Here is a tiny trained network, its code and every weight. The questions are about switching its units off for an input and a target symbol, where a switched-off unit gives its printed mean instead of its output.

import numpy as np


def w(rows, s, z=0):
    codes = np.array(rows[::2]) - 128.0
    scale = np.full(codes.shape[1], s)
    scale[-1] = z or s
    return codes * scale


def f(y):
    return np.maximum(y, 0)


def softmax(a):
    e = np.exp(a - a.max(-1, keepdims=True))
    return e / e.sum(-1, keepdims=True)


def log_softmax(a):
    a = a - a.max(-1, keepdims=True)
    return a - np.log(np.exp(a).sum(-1, keepdims=True))


def net(x, mask):
    ids = ['ΞΠζμτψ'.index(c) for c in x.split()]
    T = len(ids)
    res = E[ids] + P[:T]
    r = res
    for j in range(2):
        rows = slice(2 * j, 2 * j + 2)
        q, k, v = (r @ M[0][rows].T for M in (Q, K, V))
        z = softmax(np.where(np.tri(T) > 0, q @ k.T / 2**0.5, -1e9)) @ v
        o = O[0][rows]
        res = res + np.where(mask[j], z, o[:, -1]) @ o[:, :-1]
    y = f(res @ A[0][:, :-1].T + A[0][:, -1])
    res = res + np.where(mask[2:26], y, B[0][:, -1]) @ B[0][:, :-1]
    return log_softmax(res[-1] @ U[:, :-1].T + U[:, -1])


Q, K, V, O, A, B = {}, {}, {}, {}, {}, {}
E = w([
[102,172,125,97],'Ξ',
[163,166,41,116],'Π',
[132,127,218,71],'ζ',
[160,60,167,145],'μ',
[169,178,5,85],'τ',
[92,137,179,152],'ψ',
],0.021)
P = w([
[40,101,45,2],'0',
[176,105,135,89],'1',
[115,106,113,147],'2',
[148,122,133,157],'3',
[159,116,108,154],'4',
[157,127,127,155],'5',
[160,135,165,205],'6',
[159,132,142,187],'7',
[140,146,180,153],'8',
],0.0097)
Q[0] = w([
[254,42,217,126],'head 0',
[168,221,134,118],'head 0',
[215,88,51,108],'head 1',
[81,65,15,211],'head 1',
],0.0073)
K[0] = w([
[38,112,129,9],'head 0',
[113,206,117,98],'head 0',
[146,154,137,238],'head 1',
[105,146,68,198],'head 1',
],0.011)
V[0] = w([
[183,2,138,211],'head 0',
[28,125,235,108],'head 0',
[142,59,172,166],'head 1',
[112,142,67,88],'head 1',
],0.0085)
O[0] = w([
[207,177,177,247,2],'head 0',
[170,189,78,25,88],'head 0',
[151,126,164,135,90],'head 1',
[138,176,78,166,169],'head 1',
],0.012,0.0073)
A[0] = w([
[191,106,61,144,158],'neuron 0',
[173,121,45,122,199],'neuron 1',
[157,96,102,192,97],'neuron 2',
[109,92,174,143,171],'neuron 3',
[176,99,115,74,11],'neuron 4',
[250,138,202,131,155],'neuron 5',
[106,151,241,172,49],'neuron 6',
[90,223,178,135,96],'neuron 7',
[176,144,190,112,5],'neuron 8',
[121,234,63,97,16],'neuron 9',
[121,208,76,96,109],'neuron 10',
[139,85,101,96,244],'neuron 11',
[128,198,52,124,196],'neuron 12',
[68,140,159,86,71],'neuron 13',
[168,83,189,178,82],'neuron 14',
[70,149,89,162,120],'neuron 15',
[111,95,80,100,39],'neuron 16',
[153,73,159,163,70],'neuron 17',
[60,158,133,67,168],'neuron 18',
[188,118,101,137,2],'neuron 19',
[122,104,114,117,2],'neuron 20',
[121,61,136,166,1],'neuron 21',
[54,120,245,78,87],'neuron 22',
[40,195,166,169,79],'neuron 23',
],0.011,0.0063)
B[0] = w([
[203,144,166,193,163],'neuron 0',
[105,196,114,183,197],'neuron 1',
[130,168,196,50,154],'neuron 2',
[82,168,97,157,158],'neuron 3',
[173,179,164,68,163],'neuron 4',
[168,63,219,193,158],'neuron 5',
[141,163,98,48,146],'neuron 6',
[98,186,78,94,144],'neuron 7',
[207,13,210,155,136],'neuron 8',
[185,59,93,148,176],'neuron 9',
[71,186,139,193,189],'neuron 10',
[143,164,123,169,229],'neuron 11',
[195,175,85,192,210],'neuron 12',
[65,124,129,90,191],'neuron 13',
[54,135,140,96,147],'neuron 14',
[144,157,235,68,184],'neuron 15',
[109,100,151,100,186],'neuron 16',
[125,48,55,73,140],'neuron 17',
[68,154,141,164,254],'neuron 18',
[220,24,50,55,129],'neuron 19',
[194,1,170,64,135],'neuron 20',
[179,106,40,128,136],'neuron 21',
[209,64,36,200,203],'neuron 22',
[185,102,154,74,151],'neuron 23',
],0.0083,0.014)
U = w([
[145,130,72,254,4],'Ξ',
[176,187,154,146,196],'Π',
[112,115,191,201,218],'ζ',
[117,211,131,101,117],'μ',
[56,105,168,84,103],'τ',
[121,115,106,186,141],'ψ',
],0.009,0.0041)

Each question gives the input, a string of symbols that net reads in full, and the target symbol t.
The units are the heads (2 rows each of Q, K, V and O) and the neurons (one row each of A and B). Each row of codes is followed by its name. A weight is (code - 128) times the scale printed after its matrix; where a second scale follows, it is the last column's (O, A, B and U).
mask holds one flag per unit, heads first, then neurons. A switched-off unit (its flag False) gives its mean, the last column of its rows in O or B, instead of its output. The means were averaged over made-up inputs and are rounded, as every weight is.
A unit's drop is (log p(t) with every unit on - log p(t) with that unit switched off) / (log p(t) with every unit on - log p(t) with every unit switched off).
The circuit of an input: a set's keep is (log p(t) with only the set's units on - log p(t) with every unit switched off) / (log p(t) with every unit on - log p(t) with every unit switched off). Starting from the 12 units with the biggest drops (on a tie, the unit counted first), units are removed one at a time, each time the one whose removal leaves the highest keep (on an exact tie, the one counted first), for as long as the keep stays at least 0.8.
units of the circuit, in order: the units of the circuit, biggest drop first
top k neurons: the k neurons with the biggest drops, biggest first
which heads matter: for each layer, one digit per head in row order, 1 if its drop is at least 0.15 and else 0, layers parted by /
drop when u is switched off: that unit's drop, to one decimal
input μ μ ψ, target Π: units of the circuit, in order : [head 0; neuron 6]
input Ξ ψ Ξ, target Ξ: which heads matter : 11
input Ξ ψ τ Ξ Π μ ζ, target τ: which heads matter : 10
input Ξ μ Ξ, target Π: units of the circuit, in order : [head 0; neuron 22; neuron 18]
input τ Π ψ ψ ψ Π Ξ μ μ, target Ξ: units of the circuit, in order : [neuron 22; head 0]
input τ Ξ Ξ Ξ μ τ μ ζ, target Ξ: units of the circuit, in order : [neuron 22; head 0]
input μ μ Ξ, target Π: units of the circuit, in order : [head 0; neuron 18; neuron 22]
input μ Π Π, target Π: top 2 neurons : [neuron 2; neuron 15]
input Π Ξ ψ, target μ: units of the circuit, in order : [head 1; neuron 22; head 0]
input τ Ξ ζ, target Ξ: units of the circuit, in order : [neuron 22]
input τ Ξ ζ ζ μ ζ ζ μ μ, target Ξ: units of the circuit, in order : [neuron 22; head 0; neuron 15]
input τ ζ ψ μ ψ, target Π: top 2 neurons : [neuron 22; neuron 18]
input Ξ μ ψ Ξ, target Ξ: units of the circuit, in order : [head 0; neuron 9; neuron 15]
input ζ Ξ μ, target μ: top neuron : [neuron 4]
input ζ ψ Π τ μ, target μ: drop when neuron 22 is switched off : 0.1
input ζ ψ Π Ξ ζ, target μ: drop when neuron 4 is switched off : 0.2
input ψ ψ Ξ μ, target Π: drop when neuron 4 is switched off : 0.2
